Table B holds the same points as the rows below and some others, measured another way and shuffled. Each row below is followed by which row of B it is.
B:
1: [ -65  -50  189  -96   55   42  -91  -42 -108 -178   85  -25  153  -86
   -6  -29  -28  -79  -21  -46  102  -47    2   21    1 -172   42   38
  102    4   79  -86   24  -22    6  -11  102    4  -87   62  -51]
2: [ 166  232 -424 -191  420   71  -35  130  214  388  -44 -130 -330  301
  -17  133  183  429 -174 -110 -237 -185   69 -119  190  434   31  255
 -405 -210 -186  221 -252  160   83 -196 -190   77  140 -199   84]
3: [ -70  -22  143 -122   39    7  -64  -56  -46 -127   98  -68   94  -25
   -1  -46    4   33    6  -25   25  -36  -19  -11  -13  -53   29    6
    0  -60   23  -34   17   24  -57   27   16   70  -62   69  -12]
4: [ -67  -28  101  -81   69  -19  -73  -55  -67 -113   81 -109   99   34
   11  -81   45   41   15 -101   71  -21    9   -5  -16 -103   52   18
   -4  -25   14   -5   18   32    3   55   59   94  -33   47  -14]
5: [ -56  -25  189 -148    5   43 -111  -57  -96 -173  108  -29  160 -108
  -10  -17  -19  -67    4   15   63  -41  -41   -5   -3 -143   76   15
   59  -50   52  -68   46   -4  -36   -1   76   27 -118   61  -42]
6: [  73   67  145  112 -200 -219  -21 -134  -71   25  282 -292   22  -66
 -109 -295   39  -23   -7 -184 -144  207  179 -210  276   -4  -32   14
 -150   26   -1 -183 -144  -31   92   89   62   11  112  -26  -44]
7: [ -53  -20   89 -135   35    6 -119  -53  -72  -92   76  -85  119    8
    8  -48   56   17   34  -48   81  -28  -25  -24  -34 -107  118    5
  -23  -71    4    8   72   54  -14   31   71  103  -70   32   -8]
8: [  38   84 -115 -190 -117  -34 -122  -43 -114  -20  136 -163  182   97
  -40   52  138   65   50  -22   16 -188 -184  -70  136 -194  325    4
  -57 -151 -123  154   35   72   12   49  166  195   93 -148 -124]
9: [  48   26 -221   89  174  -74   -5   81  -88   99   36 -179   -1  256
  -69    9   76   88 -128 -304   65 -218   98    3  269 -143   53  190
   59   91    5   65 -180  -13  232  -59  183   24  303 -169 -136]
10: [ 180  221 -231   42 -222 -233  125    8  139  362  314 -306 -272  152
 -244  -63   43  279 -140  -66 -502  -59  104 -296  512  443 -101   51
 -378 -142 -122  -14 -352   45  -46  -40 -159   23  457 -185  -58]
11: [ -52  -66  130 -124  -12   24 -155  -14  -98  -81   73  -30  139  -67
  -22   -2   -3  -89   26   -5  116  -32   14  -14  -44 -128  105   -3
   35  -50   67  -58  123   40  -17  -23  109   35  -96   59   -8]
12: [ -25  -23  217  -43   25  -39 -132  -91  -67  -85  118 -117   73 -111
    2 -178   18  -63   21  -92   52  157  129  -76   -5  -59    5   20
  -64  -11   54 -142   38   17   42   27   46   17 -141   90   43]
13: [ -27  -23  241 -146    7   79 -114  -56 -109 -204  123   13  174 -189
  -23    5  -63 -130  -30   48   56  -46  -41   -1   34 -158   51   38
   94  -38   75 -122   17  -42  -34  -41   85  -40 -147   64  -60]
14: [ -46    0  129 -117    0    5  -31  -40  -29  -88  135  -53   51  -47
  -48  -18  -29   33  -33    9  -52  -61  -14  -35   60   14  -12   11
  -17  -66   31  -60  -38    7  -86   -7  -14   27   -4   52  -27]
15: [ -64  -67   79  -61   93  -14 -129  -18 -106  -85   34  -89  123   33
    8  -70   45  -33   20 -135  171  -22   64   10  -43 -175   88   40
   47   14   55  -27   80   31   71   13  133   66  -45   39  -12]
16: [  25   60  -57 -270  191  124 -219   -1  -75  -41  -18  -39  140   33
   63   87  141   46   18  -15  134 -130 -108   -6  -50 -159  287  105
  -60 -144  -85  136   91   87   68  -51  122  125 -163  -72   -9]
17: [-287 -278  341  -85 -129  -49  -80   -2   20  -48   65   47   -2  -83
  -54 -111 -135  -57  110   96   92  126  183    6 -353  196 -202 -237
   -7  -49  243 -211  330  127 -304   26 -122   41 -115  382  196]
18: [ -15  152   25 -136   89  -94   96  -91  288  190  175 -212 -348  111
  -37 -204   78  452  -31   13 -445  176  119 -222   32  661 -236  -24
 -535 -242 -124    0 -189  160 -239   66 -446  149   31  111  218]
19: [ -68    9   89  -93   12  -25   27  -46   -1  -86  142  -92   20   35
  -45  -36  -14  115  -39  -28  -86  -81  -25  -29   71   52  -39    0
  -34  -65   13  -21  -79   15 -101   37  -48   70   64   48  -31]
20: [-147 -152  437   57   59  -89  -64  -83  100   13  107  -70 -169 -190
  -23 -347 -104  -35   18  -70  -52  435  428 -113 -206  363 -385  -77
 -205   32  214 -370   82   59 -112    3 -227  -90 -230  374  284]
21: [-252 -238  223 -118 -184  -37  -76   12  -56  -91   83   33  109  -26
  -75    3 -100  -63  107   99  119  -55   32   31 -242   18  -48 -211
   85  -57  189 -103  299  102 -266   32    2   86  -16  259   65]
22: [ -45   11   47 -118  118   32  -16   -3   27  -27   73  -53  -21   40
  -28    2    0  117  -62  -28  -55  -88   12  -20   33   95  -39   56
  -61  -76   14   -5  -64   40  -65  -35  -62   36    7   44   10]
23: [  28  200  189  -42  523  154  234 -111   57 -369  139  -62  -53  -12
   63  -64  -60  258 -313 -183 -249 -157  -92   79  341   11 -254  332
   74   57  -54  -43 -617 -213   60  -15 -169  -94    3  -39 -166]
24: [-324 -245  344  -58  154  117  132   29  -57 -397   40  169  121  -22
  -19   85 -245  -20 -103   26  116 -268  -58  236 -142  -94 -267  -41
  386  101  267 -134   -8  -95 -247  -10  -48  -56   25  284  -74]
25: [ -14  -83 -161  205   53 -179    5  115  -50  217   52 -191  -99  244
 -135  -81   10   39 -103 -320   61  -82  290  -40  200    9  -97   92
   21  144  118  -67  -90   16  177  -65  132  -25  358  -50  -39]
26: [-146 -151  133   34  -20  -25   54   50 -106 -141  103    5   93   26
 -109   37 -143  -67  -87  -77   73 -206   46   85   78 -122 -120   -3
  252   98  188 -120  -34  -64  -67  -34   93  -51  184  100 -118]
27: [-268 -277  313  177 -255 -253  105   -2   73   76  184  -94 -165    3
 -177 -263 -192   12   32  -56 -100  202  369  -82 -120  375 -451 -244
  -61   73  298 -329  120   68 -278   62 -192  -26  187  381  167]
28: [-312 -279  241   81 -429 -210  145    3  -83 -135  235  -50   98   65
 -206  -54 -207  -43   53   32  -11 -154   27   34  -25   18 -208 -286
  220   56  253 -168  139    2 -338  119    8   67  343  251  -78]
29: [ -17  -76 -143 -206 -377  -95 -283   53 -141  189   97 -102  191   59
 -123  106  102 -104  177   93  149 -134  -58 -119  -55 -135  389 -165
  -79 -194   -4   88  387  202  -74  -14  234  194   82  -54  -13]
30: [ 210  178 -166    1 -405 -290 -201 -128 -168  204  286 -429  156   63
 -132 -209  251  -17  123 -180  -73  119   20 -315  354 -206  407  -10
 -278 -121 -191   55   11   93  209  133  282  206  196 -276 -118]
31: [ -87  -11   53 -382  406  263 -228   23   17 -113 -134  102   74    2
  150  131   93  111   18   69  181 -110 -100   89 -300  -16  168   94
  -67 -191  -31  132  174  135  -57  -92  -38  115 -363   92  119]
32: [ -71 -107   64 -151    7   35 -200   53  -50   49    6   16   62  -37
  -35   45   -4  -80   39   30  145  -35   92  -18 -136   -4   77  -26
  -19  -75  104  -54  220  106  -47  -92   67   25  -98   96   73]
33: [ -33   13 -166 -156  -69  -40  -41   64   27  155   87  -97  -42  174
  -99  104   56  173   -2   22  -86 -206  -44  -69   64  147   92  -32
 -128 -161  -36  109   38  130 -119  -34  -24  136  196  -41   -6]
34: [ -59   -4   68 -107  -35  -44  -60  -62  -52  -76  121 -125   97   39
  -22  -61   48   66   29  -49    4  -41  -34  -47   24  -62   86  -17
  -47  -76  -15   13   26   51  -44   60   40  124   13   19  -30]
35: [ -12  -18   73 -132   38   29 -161  -19  -97  -63   67  -58  134  -42
  -11   -2   37  -60    8  -40  107  -47    1  -23    5 -145  139   41
   13  -54   30  -27   78   32   37  -31  123   39  -85    4  -27]
36: [  11  -19 -145   20  150  -50  -42  114   43  223   14 -103 -152  170
  -87   11   27  112  -97 -160  -22  -86  208  -55  100  175  -73  103
 -106   -3   57  -19  -62   76   66 -123   -5  -14  180  -23   40]
37: [  17   88  121  -70  137   50   45  -70  -73 -233  153  -83  109  -37
  -12  -16  -21   50 -131  -90  -74 -140  -92    7  237 -150   -5  148
   88    4  -16  -30 -260 -112   42    3   47  -11   33  -52 -161]
38: [ -49  -56  -62   17  142  -57  -49   54  -17   84   18 -121  -44  164
  -31  -49   44   90  -49 -186   68  -64  153   -8   31   24  -30   69
  -37   25   57   -1  -13   59   72  -35   50   48  116   13   20]
39: [ -41   -9   87  -18  200   10  -17  -11  -26  -76   57  -82    1   37
   -4  -75   -3   61  -87 -150   18  -40   93    8   65  -21  -72  111
   16   35   54  -58 -111  -16   61  -27   15   -6   11   36  -17]
40: [ -14    3  121 -105   20   22  -72  -32  -62  -95  118  -53   86  -68
  -39  -11  -12  -20  -38  -21    2  -55   -1  -33   79  -68   36   50
   15  -46   33  -63  -30   -4  -13  -26   47    4  -32   18  -46]
41: [ -66   -3  107 -202  304  117 -141  -39   -4 -117  -28  -28   52   10
  101  -43   77   95    5  -64  105    8    9   27 -157  -22   58   89
  -73  -90  -14   37   49   72   12   -9  -23   90 -236   82   81]
42: [ -47    0  159 -137   22   33  -80  -61  -66 -149  119  -53  121  -72
   -9  -32    1   -9   -7   -4   16  -39  -40  -17   17  -87   56   18
   11  -68   18  -45    3    5  -50   12   39   46  -81   48  -34]
43: [ -37  -26  149 -102  -15   33  -69  -20  -84 -123  122  -14  117  -89
  -55   14  -53  -67  -44    9   22  -90  -15   -8   72  -99   22   24
   79  -29   70  -88  -11  -21  -42  -39   64  -20  -21   39  -70]
44: [ 262  178 -385  -28  147  -25 -192  108  -89  306   29 -203  -15  160
  -82   92  183   29 -128 -237   24 -175   94 -134  381 -121  285  277
 -126  -34 -114  106 -157   40  357 -184  255   -9  198 -345 -115]
45: [-183 -153  261   79  159  -74   69   -6  100  -12   68  -62 -187   21
  -37 -219 -111  105  -59 -131  -62  166  316  -12 -111  313 -394  -28
  -75   69  192 -228  -39   32 -119    4 -218  -45    5  292  165]
46: [ -39  -26  157 -151   21   33 -151  -68 -126 -163   84  -58  194  -80
   17  -41   37  -69   37  -27  128  -14  -46   -4  -34 -210  151   14
   39  -53   20  -28   89   21   15   26  128   73 -142   36  -36]
47: [ -78   51  175 -206  379  218   62  -47  -47 -396   45   60  137  -26
   78  101  -53  116 -161  -22   -2 -277 -214  161   68 -173  -23  186
  198  -20   -1   47 -238 -116  -43  -24  -19   -1  -99   22 -148]
48: [  46    3    1  -45  377   33 -206   43   70  210  -79  -99 -173   27
   50 -145  110   68  -45 -199   77  211  347  -88  -98  203  -62  168
 -259  -20   39  -86   29  118  180 -133  -53  -33 -203   63  219]
49: [  62  136   33 -370  382  246 -249  -48  -38 -146  -51   11  137  -69
  150   79  155   75  -13   20  116  -75 -152   10  -95 -147  285  190
 -100 -195 -134  138   26   67   80  -71   43  101 -380  -57   21]
50: [ -49  -40  117  -87   -6   18  -80  -16 -105 -117  102  -39  133  -49
  -46   10  -34  -64  -25  -29   66 -101  -13    3   55 -142   56   27
   91  -14   69  -64   18  -12  -11  -20  102    4   -6   31  -71]
51: [  95   78  -48  -55  117  -16 -145  -29 -114   -3   74 -172  107   40
   -3  -58  117   -1  -40 -184   78  -39   37  -66  171 -202  188  154
  -34   -8  -53   23  -69    6  207  -19  184   49    2 -136  -81]
52: [-147 -127  157  -99  -78   17  -49  -12 -159 -229   95    2  236  -15
  -44   54  -66  -95   16   -7  158 -201 -102   82  -15 -269   86  -42
  237    4  110  -31   96  -16  -83   32  162   54   41   70 -128]
53: [-209 -158  257  167  377   30  260   67   84 -186   50   51 -186   61
  -60  -69 -247  123 -268 -196  -82 -112  242  150   76  211 -563  125
  216  217  272 -239 -324 -144  -80  -83 -196 -196  169  252   -5]
54: [ -51  -34 -414   12 -196 -232   71  169  118  457  101 -205 -243  436
 -226   85   64  319  -19  -83 -190 -264  108 -130  153  386  -27  -99
 -234 -127   -6  148   11  209 -147  -37  -79  184  559  -78   21]
55: [ -82  -61   92  -40   70  -26  -76  -27  -91  -99   60 -103  106   52
    3  -83   32    6   13 -137  120  -33   48   11  -15 -144   46   24
   46   13   51  -25   38   24   37   40  101   74   -4   51  -26]
56: [ -60 -141   50   77  150  -77 -170   56  -56  128  -26 -111  -33   63
  -16 -159   37  -63    6 -239  206  135  339  -31  -92   -5  -52   48
  -42   87  145 -132  127   81  157  -61  103  -15  -24  100  117]
57: [  -4   55 -140  -11  -18 -119   84   39   87  177  146 -175 -163  202
 -126  -17   23  244  -92  -84 -227 -130   66 -106  207  271  -87   22
 -179  -84  -26   28 -165   67  -75  -13 -107   78  302  -50  -16]
58: [ -93  -66  147  -68  122   45   39   55  103   30   74   41 -155  -41
  -88   20 -134   83 -124   37 -132  -47  150  -16    6  310 -266   27
  -53  -39  142 -154  -76   17 -167 -126 -191  -97   23  168   81]
59: [  41   -2 -219  -42   33   15  -45  140 -109   83   48  -42   70  153
 -127  208   -5  -12 -130  -99   57 -378  -31   28  255 -158  129  135
  148    9   42   63  -85  -12   99 -146  209  -25  288 -170 -180]
60: [-333 -222  406 -104  536  295  186   64    9 -515  -63  294   47  -51
   71  152 -301   48 -234    3  119 -329  -49  357 -175  -36 -415  125
  459  139  292 -144 -168 -165 -215 -106 -155 -162 -112  328  -56]
61: [  18   33  106 -164  -40   44 -138  -41  -93  -86  128  -45  146 -115
  -41   25    8  -67   -9   33   23  -67  -55  -53   76 -123  141   35
    4  -94    5  -42   27    8  -15  -37   97   16  -81  -14  -60]
62: [-133 -100  143 -111 -148   13    7   -7 -145 -240  152   12  230  -26
  -95  113 -108  -72  -21   54   61 -281 -168   74   71 -230   59  -56
  247  -13  103  -29   29  -48 -145   21  134   39  120   47 -176]
63: [  -9  -16  127  -65  -72  -48 -134  -73 -147 -112  135 -124  185  -61
  -27  -86   40  -92   32  -82   90    5    4  -51   64 -220  142   15
   33  -18   27  -61   45    0   58   40  166   58  -37   -5  -73]
64: [-102  -68   -4 -100  109   20  -14   66   42   40   30  -12  -67  103
  -52   53  -31  115  -52  -19  -12 -142   56   18  -40  154  -79   12
  -28  -62   74   -2   12   74 -108  -69  -71   38   72   86   39]
65: [ -95  -23   48  -59   75  -48   -1  -34   -2  -50   84 -129    3  120
  -16  -92   41  149   -6 -109  -12  -48   28  -14   -7   37  -26    5
  -57  -40   12   13  -24   57  -51   57  -29  120   66   58    7]
66: [ 103  154  198  -79  442  107 -110 -129  -13 -169   51 -123    5 -127
  119 -210   92   57 -119 -202  -14  185  117  -55  105  -54  -25  274
 -132    9  -61  -95 -249  -64  228  -29  -20  -47 -297   -8   32]
67: [-208 -357  -11  -82 -261  -49 -243  207 -120  201  -41  104   96   52
 -164  174 -105 -240  125   82  326 -161  185   39 -279  -36   76 -210
  152  -18  294  -96  528  182 -151 -149  193   15   97  189   86]
68: [  29   58 -110 -147 -126  -37  -89  -15 -138  -41  143 -142  197   96
  -70   84   90   27   13  -39   28 -243 -177  -41  183 -240  289   26
   36  -98  -77  127   -2   29   25   31  203  150  156 -157 -175]
69: [ -82  -70  122  -83    1  -14 -106  -30 -104 -112   78  -67  138  -12
  -19  -46    7  -42   23  -66  120  -44   15    5  -25 -155   73   -9
   60  -13   61  -47   83   24   -8   23  115   60  -34   60  -29]
70: [-124  -10 -143   14  -81 -139  269   88  168  162  180 -115 -255  293
 -199   68  -92  359 -137  -16 -348 -293   17  -48  217  444 -282  -62
 -106  -77   41   33 -230   56 -280   -6 -251   79  501   40  -39]
71: [  25   39   90    3  -59  -45   -2  -70 -178 -213  203 -142  217  -24
  -66  -34  -12  -68  -74 -134   16 -158  -89   -4  284 -325  103   93
  171   55   10  -47 -172 -114   96   41  209    8  139 -102 -229]
72: [ 146  104 -221 -294  -42   61 -344   50 -107  184   23  -83  150   19
  -27  158  196  -40   66   50  119 -137  -91 -125   47 -151  464   72
 -165 -231 -130  157  195  158  107 -116  224  129  -91 -197  -24]

[ 116   41   10  -13  -57  -18   22   65  -32   40   44  127 -170    6
  157  -29   47  -50   91  -10  -56   34   51  -77  -89   38   -8   15
   85  144  -57  -78   -4 -105   43   32] -> 55
[ 193 -130  128  -27  281 -180 -114  -28   68  -78   50  -51   58  -71
    5   34   80   -6  160   64  223 -180  -67  202 -171  -82  150  178
  -61   82  -11  -99   32    6    9  -79] -> 56
[ 234 -376  193 -218  373 -205   24  -98   92  -41    0  -55  232  118
 -143  205   92  240   26  -12  220 -122  113  126 -258   81  221  -57
   90  -12 -243   51  -58   43    1  -40] -> 51
[ 207  122  -95  220    6 -128 -218  -30   71  -68   12  -58 -139 -165
  196 -211   56 -261  220   48  172 -100 -108   10  -92  -93   45  163
 -121  212  209 -287  -24  -25 -135 -189] -> 45
[ -28  -16  132  -71  138  -37  -31   19  -93 -120   47   47  -49   22
  218   31  101   87  140 -153 -154  -76  106 -132   31  174  -31  179
   98  128 -159   73   35  -82  193  130] -> 52
[  85 -285  265 -330  352 -123  113  -31  -94  -77   66   -1  171  159
 -126  288   90  321    5 -132  -20 -127  178  119 -120   56  117   72
  118  -57 -341  221   47   11  213  101] -> 8
[  76  130 -147    3 -336    1  -80  100  -73   -2  -34  155 -179   30
  210 -186   88 -153   22  -87 -173  102  -52 -120   30 -127  -49   48
  -21   49   -9 -146   65 -109    6   62] -> 22
[ 207 -406  271 -177  492 -149   26  -31  250    5   33    5  178   58
 -102  216   51  231   79  140  376 -143   23  143 -302  196  219  -61
  166   77 -192    3  -99    2   -3   40] -> 10
[ 104  -25   60  -74  140 -173 -109  -83 -184 -192   28 -104   71   10
   57   14  128   40  123 -207  -94 -164   86   62   -8 -120   64  253
 -101   13  -95   35   93   27  121  -78] -> 64
[  68 -234  118 -100  154    8   30   33  200   34  -22  129    1  111
  160   56   49  160   45   27  101   50   90 -230 -123  382   34 -157
  280  159 -192  -18 -146 -109   -6  172] -> 71
[ -23   25  -31  -45 -140  179   40  169  216  116    8  225 -214   59
  104  -41  -70  -16  -45   62   84  130  -74 -207   50  142  -83 -120
  227  132   14 -105  -86 -118  -72  247] -> 25
[ 214  166 -286 -112 -640  -85  -14   95 -303   44  -87  197 -151  127
  111 -201  165 -195 -101 -188 -398  207    9  -18  -33 -426   -7  -25
 -147 -129 -102 -135  163 -103   19  -55] -> 49
[ 207 -180  102  -16  220 -178 -149   -3  151  -53   -2  -11   68  -57
   58  -20  106  -23  148  105  255 -130 -110  153 -201  -21  168   97
  -35   81  -24 -157    1  -20  -35  -44] -> 12
[  -9  167 -405  203 -380  118 -299  -62  227 -141 -172 -114  -69   49
  147 -376  -44 -201  -91 -234  114  101  -97 -449  300  -13 -112  -66
  -11   84  284 -263 -166   50 -409  -24] -> 53
[ 150 -206  164 -136  336 -154  -10  -90    0 -103   50  -86  131   53
  -53  151   72  164   86  -85  122 -156  118   70 -133   58  123   87
   52   44 -157   60  -22   36   55  -40] -> 57
[ 145 -113   81  -65  126 -171 -113  -10  -36 -101    3    6   49   -3
  126  -15  152    9  136  -47    8 -100    0   69 -125  -27  108  151
  -36   53 -113  -55   61  -41   83  -13] -> 36
[-126 -161  384 -403  391  -29   60  124 -147 -146  154   65  111   59
 -142  314   77  301   32 -108  -89 -241  -30  320   73 -134   55  394
   25 -130 -292  282  259  -11  418  317] -> 29
[ 394 -122  -17 -173  -42 -344   32 -133 -347  -61  -12  -46  117  121
  -55   61  216   27   50 -198 -198  -45  219  193 -290 -305  191   37
 -158  -96 -253   12  105   22   90 -288] -> 2
[  62  200 -153   -5 -340  127   84  116  -35  117   28  193 -307   60
  107  -87  -51 -125  -45  -56 -126  166   34 -187   40  -50 -117  -88
  121  118   37 -108  -32 -108  -51   81] -> 19
[  41 -182   53 -204  148  -87 -115  -35   47 -169  -33  -89  201  105
 -147   59   70  146  -61 -162  109 -138  -51  108   59 -161  106  144
  -46 -135 -104   48   67   81    5   73] -> 7
[ 249  389 -240  -12 -569 -152   53   26 -597    4   44  124 -299   24
  175 -165  163 -275   66 -284 -584  112  175   38  -48 -495  -68  173
 -229   -3  -58  -71  227  -93  170 -231] -> 31
[ 172   -2   81  -71   34  -94   74   35 -120   40   77  115 -133   14
   99   61   74   -8  116  -11  -79  -14  104   39 -171   -9   35   53
   58  126 -123  -27   33  -91  122  -22] -> 35
[  25  142 -125  -48 -327  119   20  160   18   81    1  217 -244   59
  103 -104  -13 -102  -58  -32 -101  143  -66 -129   69  -91  -91  -42
   82   53   19 -111   18 -109  -31  157] -> 15
[ 106 -108  136 -108  209 -142  -74  -11  -58 -115   42  -18   58    0
   53   59  119   64  123  -60   16 -144   11  119  -82  -43   94  199
  -27   30 -126   12   79  -21  128   12] -> 11
[ 126   -7 -159  -13 -273   59   22   51   95   92  -70  161 -146  133
  155 -111   17  -41  -53  -54  -33  199   74 -311  -53  142  -37 -248
  183  114  -53 -134 -139 -102 -144   65] -> 37
[ 355  -86 -340  167 -353 -145 -129 -147  113   20 -214  -10  -15  140
  271 -298  126 -147   10 -123   26  226  172 -457 -209  201   72 -390
   84  164  -16 -300 -271  -56 -373 -249] -> 23
[-363  105   72  -82  149  297  -99  121  210 -167   66   -5  -95   23
    7   16 -152  126  -57 -169  103 -110 -127 -221  463  133 -199  250
  176   71  113  104   -2   14   32  423] -> 28
[ -71  233  -93 -163 -383  175  120  194 -181   65   53  244 -279  106
   47  -15  -30  -41 -114 -156 -317  146    8  -97  179 -194 -162   52
   77  -21  -59   37  118 -106  131  234] -> 33
[  38 -344  272 -327  191  140  193  293  404  264   61  393  -71  110
 -114  244  -63  221 -102  356  336   85 -182  129 -219  183   98 -227
  363   29 -210  -28  -49 -161   52  438] -> 30
[ 397 -203 -235  -53 -127 -144  -55 -122  221   68 -128 -100  135  141
 -288  -53  -24  -36 -177   -1  385   61  -18   48 -211 -242  208 -311
  -30  -78   67 -223 -168  118 -430 -255] -> 66
[  22  234 -262   21 -363  103 -103   51    1  -40  -32    8 -166   35
  -31 -185  -61 -177 -103 -169  -20   64 -105 -101  217 -310  -91   61
  -76  -17  194 -142   28   24 -169   11] -> 58
